Here is a tiny trained network, its code and every weight. The questions are about switching its units off for an input and a class, where a switched-off unit gives its printed mean instead of its output.

import numpy as np


def w(rows, s, z=0):
    codes = np.array(rows[::2]) - 128.0
    scale = np.full(codes.shape[1], s)
    scale[-1] = z or s
    return codes * scale


def f(y):
    return np.maximum(y, 0)


def log_softmax(a):
    a = a - a.max(-1, keepdims=True)
    return a - np.log(np.exp(a).sum(-1, keepdims=True))


def net(x, mask):
    res = np.array(x, float).reshape(1, 5) / 4 @ E
    y = f(res @ A[0][:, :-1].T + A[0][:, -1])
    res = res + np.where(mask, y, B[0][:, -1]) @ B[0][:, :-1]
    return log_softmax(res[-1] @ U[:, :-1].T + U[:, -1])


A, B = {}, {}
E = w([
[162,217,197],'x0',
[128,128,129],'x1',
[71,248,50],'x2',
[128,129,127],'x3',
[36,129,187],'x4',
],0.014)
A[0] = w([
[123,193,81,228],'N0',
[50,102,138,79],'N1',
[89,183,248,3],'N2',
[181,89,201,238],'N3',
[182,174,156,96],'N4',
[190,158,151,118],'N5',
[53,198,50,97],'N6',
[100,151,107,86],'N7',
[191,134,158,111],'N8',
[144,191,57,44],'N9',
[212,66,84,113],'N10',
],0.015,0.0048)
B[0] = w([
[115,146,63,227],'N0',
[14,123,190,184],'N1',
[218,15,30,237],'N2',
[73,111,210,244],'N3',
[110,215,123,180],'N4',
[110,176,186,177],'N5',
[5,197,131,249],'N6',
[137,174,152,162],'N7',
[154,178,187,177],'N8',
[185,134,75,205],'N9',
[160,95,150,218],'N10',
],0.011,0.015)
U = w([
[199,86,129,243],'0',
[103,234,188,84],'1',
[139,151,7,205],'2',
[167,231,81,2],'3',
[105,112,144,43],'4',
],0.019,0.0081)

Each question gives the input, the list of numbers given to net, and the class t.
The units are the neurons (one row each of A and B). Each row of codes is followed by its name. A weight is (code - 128) times the scale printed after its matrix; where a second scale follows, it is the last column's (A, B and U).
mask holds one flag per neuron, in row order. A switched-off neuron (its flag False) gives its mean, the last column of its row in B, instead of its output. The means were averaged over made-up inputs and are rounded, as every weight is.
A unit's drop is (log p(t) with every unit on - log p(t) with that unit switched off) / (log p(t) with every unit on - log p(t) with every unit switched off).
The circuit of an input: a set's keep is (log p(t) with only the set's units on - log p(t) with every unit switched off) / (log p(t) with every unit on - log p(t) with every unit switched off). Starting from all 11 units, units are removed one at a time, each time the one whose removal leaves the highest keep (on an exact tie, the one counted first), for as long as the keep stays at least 0.8.
units of the circuit, in order: the units of the circuit, biggest drop first
top k neurons: the k neurons with the biggest drops, biggest first
drop when u is switched off: that unit's drop, to one decimal
input [4,0,-1,4,4], class 0: units of the circuit, in order	N2
input [-8,7,0,7,1], class 4: top 4 neurons	N2, N1, N0, N9
input [8,0,6,8,-1], class 3: top 2 neurons	N4, N5
input [1,3,-3,4,4], class 0: top 2 neurons	N6, N2
input [1,8,-8,-7,-4], class 1: top 3 neurons	N2, N3, N8
input [1,-6,2,1,-7], class 3: top 2 neurons	N2, N5
input [-4,-6,0,7,-8], class 0: top 2 neurons	N10, N6
input [-8,-1,-1,-6,-3], class 0: top 2 neurons	N6, N10
input [5,1,-8,-8,2], class 0: top 2 neurons	N2, N6
input [1,8,-1,-4,-5], class 1: top 2 neurons	N2, N5
input [-3,-1,3,-8,1], class 1: top 2 neurons	N2, N6
input [4,5,-7,-4,2], class 0: drop when N2 is switched off	2.9
input [4,8,1,2,8], class 2: drop when N8 is switched off	0.0
input [4,1,1,3,7], class 2: drop when N2 is switched off	0.7
input [7,3,2,4,-5], class 3: drop when N3 is switched off	0.3
input [7,1,3,1,8], class 2: units of the circuit, in order	N2
